Below is a small trained network, with its code and all its weights. Each question gives an input and a target symbol and asks what happens when units are switched off, that is, made to give their printed mean instead of their output.

import numpy as np


def w(rows, s, z=0):
    codes = np.array(rows[::2]) - 128.0
    scale = np.full(codes.shape[1], s)
    scale[-1] = z or s
    return codes * scale


def f(y):
    return np.maximum(y, 0)


def softmax(a):
    e = np.exp(a - a.max(-1, keepdims=True))
    return e / e.sum(-1, keepdims=True)


def log_softmax(a):
    a = a - a.max(-1, keepdims=True)
    return a - np.log(np.exp(a).sum(-1, keepdims=True))


def net(x, mask):
    ids = ['ΓΛΞΦΩαβεζηθμσ'.index(c) for c in x.split()]
    T = len(ids)
    res = E[ids] + P[:T]
    r = res
    for j in range(3):
        rows = slice(3 * j, 3 * j + 3)
        q, k, v = (r @ M[0][rows].T for M in (Q, K, V))
        z = softmax(np.where(np.tri(T) > 0, q @ k.T / 3**0.5, -1e9)) @ v
        o = O[0][rows]
        res = res + np.where(mask[j], z, o[:, -1]) @ o[:, :-1]
    y = f(res @ A[0][:, :-1].T + A[0][:, -1])
    res = res + np.where(mask[3:19], y, B[0][:, -1]) @ B[0][:, :-1]
    return log_softmax(res[-1] @ U[:, :-1].T + U[:, -1])


Q, K, V, O, A, B = {}, {}, {}, {}, {}, {}
E = w([
[114,132,134],'Γ',
[115,146,186],'Λ',
[126,116,112],'Ξ',
[112,135,150],'Φ',
[129,129,122],'Ω',
[131,101,96],'α',
[140,120,99],'β',
[124,128,134],'ε',
[142,119,145],'ζ',
[67,160,101],'η',
[116,140,41],'θ',
[99,148,99],'μ',
[244,123,69],'σ',
],0.011)
P = w([
[95,71,160],'0',
[171,164,116],'1',
[57,148,78],'2',
[118,16,131],'3',
[183,225,94],'4',
[17,191,42],'5',
[119,2,158],'6',
[194,212,116],'7',
],0.0092)
Q[0] = w([
[51,107,146],'head 0',
[226,129,199],'head 0',
[187,161,57],'head 0',
[142,5,129],'head 1',
[253,1,205],'head 1',
[244,170,209],'head 1',
[194,237,25],'head 2',
[58,11,232],'head 2',
[144,51,154],'head 2',
],0.0093)
K[0] = w([
[92,98,120],'head 0',
[151,142,171],'head 0',
[162,161,103],'head 0',
[113,113,65],'head 1',
[161,166,6],'head 1',
[170,199,120],'head 1',
[116,35,153],'head 2',
[142,236,101],'head 2',
[153,158,100],'head 2',
],0.016)
V[0] = w([
[40,65,171],'head 0',
[135,46,163],'head 0',
[187,136,126],'head 0',
[162,58,21],'head 1',
[197,118,95],'head 1',
[158,191,227],'head 1',
[149,136,209],'head 2',
[2,174,86],'head 2',
[83,166,200],'head 2',
],0.0089)
O[0] = w([
[90,101,63,190],'head 0',
[151,58,78,85],'head 0',
[161,132,150,57],'head 0',
[166,86,2,190],'head 1',
[160,143,84,68],'head 1',
[131,205,237,2],'head 1',
[135,132,254,68],'head 2',
[17,138,74,206],'head 2',
[40,136,232,94],'head 2',
],0.009,0.0011)
A[0] = w([
[157,49,186,144],'neuron 0',
[177,24,159,88],'neuron 1',
[74,98,131,69],'neuron 2',
[180,16,162,84],'neuron 3',
[12,90,87,33],'neuron 4',
[11,114,142,73],'neuron 5',
[186,22,161,99],'neuron 6',
[186,245,182,74],'neuron 7',
[64,69,98,24],'neuron 8',
[158,216,80,170],'neuron 9',
[164,173,189,198],'neuron 10',
[121,154,2,253],'neuron 11',
[181,11,159,91],'neuron 12',
[149,155,15,81],'neuron 13',
[195,215,93,162],'neuron 14',
[97,242,220,87],'neuron 15',
],0.0065,0.0054)
B[0] = w([
[90,204,148,145],'neuron 0',
[79,179,102,145],'neuron 1',
[137,61,180,139],'neuron 2',
[23,226,81,146],'neuron 3',
[224,14,106,172],'neuron 4',
[146,49,199,161],'neuron 5',
[75,179,87,147],'neuron 6',
[253,172,22,163],'neuron 7',
[130,32,56,152],'neuron 8',
[95,54,223,178],'neuron 9',
[114,129,46,171],'neuron 10',
[196,152,246,255],'neuron 11',
[32,240,73,149],'neuron 12',
[226,226,109,174],'neuron 13',
[113,42,177,175],'neuron 14',
[123,245,62,164],'neuron 15',
],0.0067,0.0096)
U = w([
[166,101,199,140],'Γ',
[2,184,55,214],'Λ',
[101,129,174,226],'Ξ',
[131,32,128,69],'Φ',
[147,112,176,141],'Ω',
[137,143,137,169],'α',
[142,93,128,191],'β',
[152,232,69,108],'ε',
[124,120,140,71],'ζ',
[161,131,131,146],'η',
[92,145,232,34],'θ',
[211,98,72,2],'μ',
[121,125,97,81],'σ',
],0.0099,0.0041)

Each question gives the input, a string of symbols that net reads in full, and the target symbol t.
The units are the heads (3 rows each of Q, K, V and O) and the neurons (one row each of A and B). Each row of codes is followed by its name. A weight is (code - 128) times the scale printed after its matrix; where a second scale follows, it is the last column's (O, A, B and U).
mask holds one flag per unit, heads first, then neurons. A switched-off unit (its flag False) gives its mean, the last column of its rows in O or B, instead of its output. The means were averaged over made-up inputs and are rounded, as every weight is.
A unit's drop is (log p(t) with every unit on - log p(t) with that unit switched off) / (log p(t) with every unit on - log p(t) with every unit switched off).
The circuit of an input: a set's keep is (log p(t) with only the set's units on - log p(t) with every unit switched off) / (log p(t) with every unit on - log p(t) with every unit switched off). Starting from the 12 units with the biggest drops (on a tie, the unit counted first), units are removed one at a time, each time the one whose removal leaves the highest keep (on an exact tie, the one counted first), for as long as the keep stays at least 0.8.
units of the circuit, in order: the units of the circuit, biggest drop first
most important unit: the unit with the biggest drop
k most important neurons: the k neurons with the biggest drops, biggest first
which heads matter: for each layer, one digit per head in row order, 1 if its drop is at least 0.15 and else 0, layers parted by /
input Λ Φ θ Λ, target μ: 2 most important neurons => [neuron 13; neuron 4]
input ζ θ η α, target μ: units of the circuit, in order => [head 2; head 1; neuron 13]
input Ω θ Φ ζ, target μ: units of the circuit, in order => [head 2; head 1]
input θ η θ ζ, target μ: units of the circuit, in order => [head 2; head 1; neuron 13]
input Λ Λ ε η Λ Ω ζ ζ, target ε: units of the circuit, in order => [head 1; neuron 15; neuron 7; head 0]
input ε Λ Ω θ θ Ω Ξ, target μ: units of the circuit, in order => [head 2; head 1]
input β μ σ Ω, target ε: most important neuron => [neuron 13]
input Ω ζ Λ Λ β ζ σ, target ε: which heads matter => 000
input Ω η η α, target Φ: which heads matter => 001
input η ε β η ζ Ξ θ, target μ: which heads matter => 011
input α η Ω ζ α θ Ω, target μ: which heads matter => 011
input Λ α ε, target Λ: units of the circuit, in order => [head 1; neuron 11; neuron 15]
input α Λ Λ Γ β ζ Ξ, target Λ: which heads matter => 000
input Φ ζ α σ Λ α Ξ Λ, target ε: units of the circuit, in order => [head 1; neuron 15; neuron 7]
input η θ α θ θ θ Φ, target μ: units of the circuit, in order => [head 2; head 1; neuron 13]
input α ζ β β θ ζ Γ, target μ: units of the circuit, in order => [head 2; head 1]
input Λ Λ Γ η, target Φ: most important unit => head 0
input η ζ Λ θ ζ η Γ, target Φ: 2 most important neurons => [neuron 4; neuron 8]
input η θ ζ β, target μ: units of the circuit, in order => [head 2; head 1]
input μ β α Λ Φ η Φ, target Φ: which heads matter => 001
input Λ ζ η ζ Λ ζ Γ, target Λ: 3 most important neurons => [neuron 11; neuron 12; neuron 3]
input ζ ζ Λ Ω β η Λ, target Φ: which heads matter => 101
input θ ζ Ξ ε Γ ζ Φ, target Λ: 2 most important neurons => [neuron 12; neuron 3]
input η μ Φ Λ σ ζ Φ, target ε: which heads matter => 011
input θ σ θ θ ε Λ ζ, target Λ: which heads matter => 000
input η η μ β Λ σ Λ Ω, target ε: which heads matter => 111
input Ω Φ σ α, target ε: 2 most important neurons => [neuron 13; neuron 12]
